Below is a small trained network, with its code and all its weights. Each question gives an input and a class and asks what happens when units are switched off, that is, made to give their printed mean instead of their output.

import numpy as np


def w(rows, s, z=0):
    codes = np.array(rows[::2]) - 128.0
    scale = np.full(codes.shape[1], s)
    scale[-1] = z or s
    return codes * scale


def norm(h):
    return h / np.sqrt((h * h).mean(-1, keepdims=True) + 1e-5)


def f(y):
    return np.maximum(y, 0)


def log_softmax(a):
    a = a - a.max(-1, keepdims=True)
    return a - np.log(np.exp(a).sum(-1, keepdims=True))


def net(x, mask):
    res = np.array(x, float).reshape(1, 6) / 4 @ E
    u = 0
    for l in range(3):
        y = f(norm(res) @ A[l][:, :-1].T + A[l][:, -1])
        res = res + np.where(mask[u : u + 8], y, B[l][:, -1]) @ B[l][:, :-1]
        u += 8
    return log_softmax(norm(res)[-1] @ U[:, :-1].T + U[:, -1])


A, B = {}, {}
E = w([
[166,211,73,185,133,246],'x0',
[135,151,130,83,215,204],'x1',
[125,109,29,103,167,132],'x2',
[165,78,142,82,140,75],'x3',
[98,201,167,233,59,106],'x4',
[148,109,175,132,158,1],'x5',
],0.0075)
A[0] = w([
[106,147,198,160,181,81,246],'0.n0',
[116,98,111,59,41,178,182],'0.n1',
[31,63,178,254,103,93,187],'0.n2',
[157,68,181,56,144,194,65],'0.n3',
[57,82,131,103,58,174,72],'0.n4',
[129,98,92,170,165,150,112],'0.n5',
[222,124,156,109,166,91,250],'0.n6',
[135,60,99,201,181,121,83],'0.n7',
],0.0087,0.002)
B[0] = w([
[78,162,112,21,157,163,227],'0.n0',
[160,170,36,224,161,184,209],'0.n1',
[170,123,121,114,25,147,253],'0.n2',
[154,110,183,121,163,93,213],'0.n3',
[145,186,170,192,244,123,179],'0.n4',
[164,195,132,170,175,107,173],'0.n5',
[169,54,121,114,1,194,232],'0.n6',
[67,193,183,187,149,134,157],'0.n7',
],0.0079,0.005)
A[1] = w([
[62,125,149,122,131,146,40],'1.n0',
[185,126,15,161,248,74,240],'1.n1',
[159,189,124,150,122,151,129],'1.n2',
[216,84,2,69,25,230,69],'1.n3',
[147,147,95,73,101,142,8],'1.n4',
[28,144,228,160,86,146,176],'1.n5',
[32,167,138,80,173,191,164],'1.n6',
[196,173,227,75,91,169,229],'1.n7',
],0.0073,0.0015)
B[1] = w([
[107,153,130,167,140,99,132],'1.n0',
[158,174,45,235,89,209,236],'1.n1',
[75,38,225,128,154,4,200],'1.n2',
[81,154,153,234,138,57,254],'1.n3',
[57,156,131,226,214,124,145],'1.n4',
[118,152,216,48,173,202,177],'1.n5',
[155,127,174,170,191,150,190],'1.n6',
[220,101,34,185,1,89,226],'1.n7',
],0.0068,0.006)
A[2] = w([
[84,231,175,97,40,72,178],'2.n0',
[53,85,139,188,168,206,99],'2.n1',
[81,204,87,98,136,178,135],'2.n2',
[121,124,155,62,123,124,250],'2.n3',
[63,89,145,97,144,177,102],'2.n4',
[142,50,89,119,116,146,180],'2.n5',
[107,254,153,101,95,121,191],'2.n6',
[157,198,123,190,149,58,184],'2.n7',
],0.0097,0.0019)
B[2] = w([
[138,82,138,110,92,98,243],'2.n0',
[88,105,84,190,129,132,223],'2.n1',
[138,2,82,83,161,110,183],'2.n2',
[138,136,137,38,106,166,173],'2.n3',
[85,75,100,37,65,125,136],'2.n4',
[149,17,135,142,123,211,184],'2.n5',
[129,160,147,46,185,87,199],'2.n6',
[151,12,147,156,126,155,254],'2.n7',
],0.0078,0.0061)
U = w([
[207,18,102,2,71,154,203],'0',
[164,75,33,202,188,236,205],'1',
[134,122,185,70,125,218,40],'2',
[157,104,110,152,86,118,164],'3',
[95,176,93,101,230,65,50],'4',
[128,164,128,65,65,159,49],'5',
[94,190,100,61,198,135,3],'6',
],0.0087,0.0036)

Each question gives the input, the list of numbers given to net, and the class t.
The units are the neurons (one row each of A and B). Each row of codes is followed by its name. A weight is (code - 128) times the scale printed after its matrix; where a second scale follows, it is the last column's (A, B and U).
mask holds one flag per neuron, layer by layer. A switched-off neuron (its flag False) gives its mean, the last column of its row in B, instead of its output. The means were averaged over made-up inputs and are rounded, as every weight is.
A unit's drop is (log p(t) with every unit on - log p(t) with that unit switched off) / (log p(t) with every unit on - log p(t) with every unit switched off).
The circuit of an input: a set's keep is (log p(t) with only the set's units on - log p(t) with every unit switched off) / (log p(t) with every unit on - log p(t) with every unit switched off). Starting from the 12 units with the biggest drops (on a tie, the unit counted first), units are removed one at a time, each time the one whose removal leaves the highest keep (on an exact tie, the one counted first), for as long as the keep stays at least 0.8.
circuit, biggest first: the units of the circuit, biggest drop first
unit that matters most: the unit with the biggest drop
top k neurons: the k neurons with the biggest drops, biggest first
top k neurons in layer l: the k neurons of layer l with the biggest drops, biggest first
drop when u is switched off: that unit's drop, to one decimal
input [6,-3,8,3,6,8], class 0: circuit, biggest first : (0.n1 2.n7 1.n3)
input [-4,-6,7,0,-5,0], class 1: unit that matters most : 1.n1
input [-4,1,6,6,1,-2], class 1: circuit, biggest first : (0.n2 1.n1)
input [-5,6,-2,4,0,-6], class 1: top 3 neurons : (0.n1 0.n2 0.n4)
input [0,0,8,-6,6,0], class 0: top 2 neurons in layer 1 : (1.n1 1.n6)
input [4,6,-8,-8,8,-3], class 2: top 3 neurons in layer 1 : (1.n5 1.n1 1.n3)
input [-3,-4,-6,7,-3,-6], class 1: top 2 neurons in layer 0 : (0.n1 0.n4)
input [-7,-5,-3,-4,8,-1], class 0: top 2 neurons : (2.n0 0.n2)
input [-5,-1,4,-1,-8,-2], class 1: top 2 neurons : (0.n1 1.n1)
input [7,5,-8,0,4,1], class 2: top 2 neurons in layer 1 : (1.n5 1.n1)
input [3,-6,7,3,8,6], class 0: top 2 neurons in layer 2 : (2.n0 2.n7)
input [0,-2,5,4,-3,2], class 1: drop when 0.n6 is switched off : -0.2
input [-2,6,-2,-8,7,-4], class 2: drop when 1.n5 is switched off : 0.5
input [-8,7,6,-8,7,7], class 0: top neuron : (0.n2)
input [-8,-7,0,-6,6,2], class 0: drop when 0.n2 is switched off : 0.2
